Here is a tiny trained network, its code and every weight. The questions are about switching its units off for an input and a class, where a switched-off unit gives its printed mean instead of its output.

import numpy as np


def w(rows, s, z=0):
    codes = np.array(rows[::2]) - 128.0
    scale = np.full(codes.shape[1], s)
    scale[-1] = z or s
    return codes * scale


def f(y):
    return y / 2 * (1 + np.tanh(0.7978845608 * (y + 0.044715 * y**3)))


def log_softmax(a):
    a = a - a.max(-1, keepdims=True)
    return a - np.log(np.exp(a).sum(-1, keepdims=True))


def net(x, mask):
    res = np.array(x, float).reshape(1, 5) / 4 @ E
    y = f(res @ A[0][:, :-1].T + A[0][:, -1])
    res = res + np.where(mask, y, B[0][:, -1]) @ B[0][:, :-1]
    return log_softmax(res[-1] @ U[:, :-1].T + U[:, -1])


A, B = {}, {}
E = w([
[171,126,117,159,128,153,178,33,195,198],'x0',
[84,243,132,41,91,164,135,60,197,137],'x1',
[78,127,170,62,196,161,188,226,175,66],'x2',
[107,143,63,141,197,56,82,170,161,151],'x3',
[58,45,177,122,173,52,109,143,255,184],'x4',
],0.0097)
A[0] = w([
[157,123,113,184,105,99,125,74,156,167,199],'n0',
[193,88,115,176,124,137,132,99,112,167,232],'n1',
[51,158,159,33,126,153,155,129,162,76,207],'n2',
[107,30,152,134,153,117,164,118,134,110,237],'n3',
[98,137,93,134,122,39,113,44,206,203,131],'n4',
[174,219,96,104,69,197,140,74,117,104,250],'n5',
[111,133,117,166,120,96,60,110,176,197,153],'n6',
[81,89,117,137,197,52,93,254,100,88,191],'n7',
[69,157,109,74,184,134,134,198,174,97,202],'n8',
[167,123,95,207,81,110,95,145,22,110,253],'n9',
],0.009,0.0036)
B[0] = w([
[181,107,86,117,197,177,137,75,155,171,185],'n0',
[210,97,127,187,218,180,162,113,151,146,186],'n1',
[26,184,166,63,74,156,137,151,165,93,203],'n2',
[144,68,191,212,128,162,168,209,202,139,189],'n3',
[106,102,76,97,153,105,106,34,184,213,210],'n4',
[136,189,93,59,78,215,193,46,62,113,221],'n5',
[150,54,115,78,148,46,96,58,143,191,184],'n6',
[143,74,46,120,124,32,4,255,39,102,252],'n7',
[12,148,154,100,166,71,137,178,141,124,213],'n8',
[228,47,106,146,73,142,114,93,22,98,216],'n9',
],0.007,0.017)
U = w([
[196,78,147,206,182,170,178,133,142,138,63],'0',
[68,127,145,113,181,75,105,208,146,113,70],'1',
[154,82,119,125,175,110,113,29,184,198,220],'2',
[92,251,145,57,84,209,175,86,130,112,252],'3',
[175,88,114,139,88,101,41,162,40,93,202],'4',
[85,103,254,129,59,160,160,148,209,118,83],'5',
[72,188,140,103,118,89,111,56,159,140,53],'6',
[205,155,115,141,86,187,160,47,39,107,11],'7',
],0.0091,0.0022)

Each question gives the input, the list of numbers given to net, and the class t.
The units are the neurons (one row each of A and B). Each row of codes is followed by its name. A weight is (code - 128) times the scale printed after its matrix; where a second scale follows, it is the last column's (A, B and U).
mask holds one flag per neuron, in row order. A switched-off neuron (its flag False) gives its mean, the last column of its row in B, instead of its output. The means were averaged over made-up inputs and are rounded, as every weight is.
A unit's drop is (log p(t) with every unit on - log p(t) with that unit switched off) / (log p(t) with every unit on - log p(t) with every unit switched off).
The circuit of an input: a set's keep is (log p(t) with only the set's units on - log p(t) with every unit switched off) / (log p(t) with every unit on - log p(t) with every unit switched off). Starting from all 10 units, units are removed one at a time, each time the one whose removal leaves the highest keep (on an exact tie, the one counted first), for as long as the keep stays at least 0.8.
circuit, biggest first: the units of the circuit, biggest drop first
k most important neurons: the k neurons with the biggest drops, biggest first
drop when u is switched off: that unit's drop, to one decimal
input [5,-3,4,-1,3], class 0: circuit, biggest first : n3
input [-1,3,-1,-7,8], class 5: circuit, biggest first : n2, n3
input [-1,-5,-6,-3,4], class 0: circuit, biggest first : n1, n3
input [7,-8,-6,5,-2], class 2: 2 most important neurons : n6, n4
input [6,4,-2,1,-3], class 3: 3 most important neurons : n5, n9, n7
input [-5,2,4,7,-6], class 1: 2 most important neurons : n8, n2
input [7,-5,5,2,1], class 0: 2 most important neurons : n2, n3
input [6,-6,-1,-1,3], class 0: 2 most important neurons : n3, n1
input [4,2,4,7,4], class 1: 2 most important neurons : n8, n5
input [-1,-1,0,-4,1], class 5: 4 most important neurons : n7, n5, n9, n0
input [8,-2,7,-6,-2], class 3: drop when n9 is switched off : 0.2
input [-2,-5,8,-7,1], class 1: drop when n7 is switched off : 0.4
input [-3,-3,3,-3,-6], class 7: drop when n7 is switched off : 0.6
input [5,-8,0,2,1], class 0: most important neuron : n1
